Below are the code and all the weights of a small trained network. Each question names an input and a class and asks about switching units off, where a switched-off unit gives its printed mean instead of its output.

import numpy as np


def w(rows, s, z=0):
    codes = np.array(rows[::2]) - 128.0
    scale = np.full(codes.shape[1], s)
    scale[-1] = z or s
    return codes * scale


def norm(h):
    return h / np.sqrt((h * h).mean(-1, keepdims=True) + 1e-5)


def f(y):
    return np.maximum(y, 0)


def log_softmax(a):
    a = a - a.max(-1, keepdims=True)
    return a - np.log(np.exp(a).sum(-1, keepdims=True))


def net(x, mask):
    res = np.array(x, float).reshape(1, 5) / 4 @ E
    u = 0
    for l in range(3):
        y = f(norm(res) @ A[l][:, :-1].T + A[l][:, -1])
        res = res + np.where(mask[u : u + 6], y, B[l][:, -1]) @ B[l][:, :-1]
        u += 6
    return log_softmax(norm(res)[-1] @ U[:, :-1].T + U[:, -1])


A, B = {}, {}
E = w([
[63,187,130,68,89,53,176,112],'x0',
[38,107,138,43,192,85,90,93],'x1',
[160,131,69,125,52,83,50,165],'x2',
[46,105,105,183,123,61,108,237],'x3',
[254,85,66,131,141,116,185,113],'x4',
],0.0079)
A[0] = w([
[92,141,132,94,88,96,96,142,92],'0.n0',
[150,105,98,143,154,163,133,168,19],'0.n1',
[255,138,18,84,76,120,137,93,109],'0.n2',
[99,97,162,118,183,198,124,136,108],'0.n3',
[177,21,120,155,192,164,168,215,2],'0.n4',
[192,103,168,129,187,123,193,75,90],'0.n5',
],0.008,0.0033)
B[0] = w([
[174,95,143,89,30,31,137,73,174],'0.n0',
[88,40,94,228,21,135,133,86,152],'0.n1',
[125,160,140,66,193,195,133,123,254],'0.n2',
[239,194,201,254,212,124,115,231,174],'0.n3',
[124,125,191,116,51,107,208,154,200],'0.n4',
[159,167,21,63,123,143,187,122,200],'0.n5',
],0.0081,0.0069)
A[1] = w([
[6,39,128,101,136,35,97,143,193],'1.n0',
[92,197,150,73,133,123,78,47,255],'1.n1',
[115,193,86,126,143,173,244,75,85],'1.n2',
[77,98,161,138,208,164,110,60,77],'1.n3',
[208,124,2,99,113,29,163,149,122],'1.n4',
[197,87,109,129,149,139,165,115,94],'1.n5',
],0.0079,0.0017)
B[1] = w([
[59,133,80,144,74,44,82,2,251],'1.n0',
[79,70,126,198,73,109,167,162,226],'1.n1',
[207,118,70,133,78,77,168,127,254],'1.n2',
[202,182,149,174,218,134,86,213,156],'1.n3',
[66,74,213,133,165,226,27,140,248],'1.n4',
[97,102,98,32,59,171,87,62,214],'1.n5',
],0.0067,0.0058)
A[2] = w([
[115,198,167,103,170,119,219,64,102],'2.n0',
[193,231,48,194,87,195,2,119,125],'2.n1',
[100,142,240,208,224,137,80,215,9],'2.n2',
[77,208,236,128,245,126,116,66,159],'2.n3',
[161,76,245,102,98,107,89,133,243],'2.n4',
[185,126,120,7,176,178,92,81,7],'2.n5',
],0.0059,0.0011)
B[2] = w([
[200,90,177,130,65,160,77,185,191],'2.n0',
[160,198,105,94,255,85,177,106,248],'2.n1',
[87,169,194,208,127,173,91,185,207],'2.n2',
[180,98,131,199,146,141,166,200,185],'2.n3',
[87,126,88,168,253,53,205,114,210],'2.n4',
[47,159,111,115,219,178,32,106,254],'2.n5',
],0.0081,0.004)
U = w([
[212,137,151,138,49,178,184,165,7],'0',
[207,151,81,32,173,229,104,66,170],'1',
[36,131,125,150,34,4,95,101,226],'2',
[97,172,195,231,153,149,73,213,122],'3',
],0.012,0.0017)

Each question gives the input, the list of numbers given to net, and the class t.
The units are the neurons (one row each of A and B). Each row of codes is followed by its name. A weight is (code - 128) times the scale printed after its matrix; where a second scale follows, it is the last column's (A, B and U).
mask holds one flag per neuron, layer by layer. A switched-off neuron (its flag False) gives its mean, the last column of its row in B, instead of its output. The means were averaged over made-up inputs and are rounded, as every weight is.
A unit's drop is (log p(t) with every unit on - log p(t) with that unit switched off) / (log p(t) with every unit on - log p(t) with every unit switched off).
The circuit of an input: a set's keep is (log p(t) with only the set's units on - log p(t) with every unit switched off) / (log p(t) with every unit on - log p(t) with every unit switched off). Starting from the 12 units with the biggest drops (on a tie, the unit counted first), units are removed one at a time, each time the one whose removal leaves the highest keep (on an exact tie, the one counted first), for as long as the keep stays at least 0.8.
units of the circuit, in order: the units of the circuit, biggest drop first
k most important neurons: the k neurons with the biggest drops, biggest first
k most important neurons of layer l: the k neurons of layer l with the biggest drops, biggest first
drop when u is switched off: that unit's drop, to one decimal
input [-6,-1,8,3,4], class 1: units of the circuit, in order : 0.n2; 2.n1
input [-3,0,0,7,7], class 2: 3 most important neurons : 0.n1; 0.n3; 0.n4
input [5,6,-1,-4,2], class 2: units of the circuit, in order : 1.n1
input [6,5,3,2,8], class 1: 2 most important neurons : 0.n2; 1.n4
input [6,-8,6,3,-2], class 3: units of the circuit, in order : 1.n0; 1.n4
input [-7,-2,0,8,4], class 2: units of the circuit, in order : 0.n1; 0.n3; 0.n2
input [0,0,2,-6,-8], class 3: 4 most important neurons of layer 1 : 1.n0; 1.n2; 1.n5; 1.n3
input [4,-1,3,5,4], class 3: 2 most important neurons : 1.n4; 1.n2
input [6,4,7,3,8], class 1: 2 most important neurons : 0.n2; 1.n4
input [-7,4,-6,2,5], class 0: 3 most important neurons : 0.n4; 0.n3; 0.n5
input [7,6,-2,-8,-3], class 2: 2 most important neurons : 1.n1; 0.n2
input [-8,-6,5,0,7], class 1: 2 most important neurons of layer 1 : 1.n5; 1.n1
input [-2,-1,8,2,6], class 1: drop when 0.n2 is switched off : 0.1
input [-7,-3,-2,2,2], class 0: drop when 0.n4 is switched off : 0.7
input [-6,-8,6,-2,-4], class 1: units of the circuit, in order : 2.n1
input [-1,2,2,-4,-2], class 3: drop when 0.n5 is switched off : 0.4
input [-8,-4,-3,2,2], class 0: drop when 0.n1 is switched off : 0.0
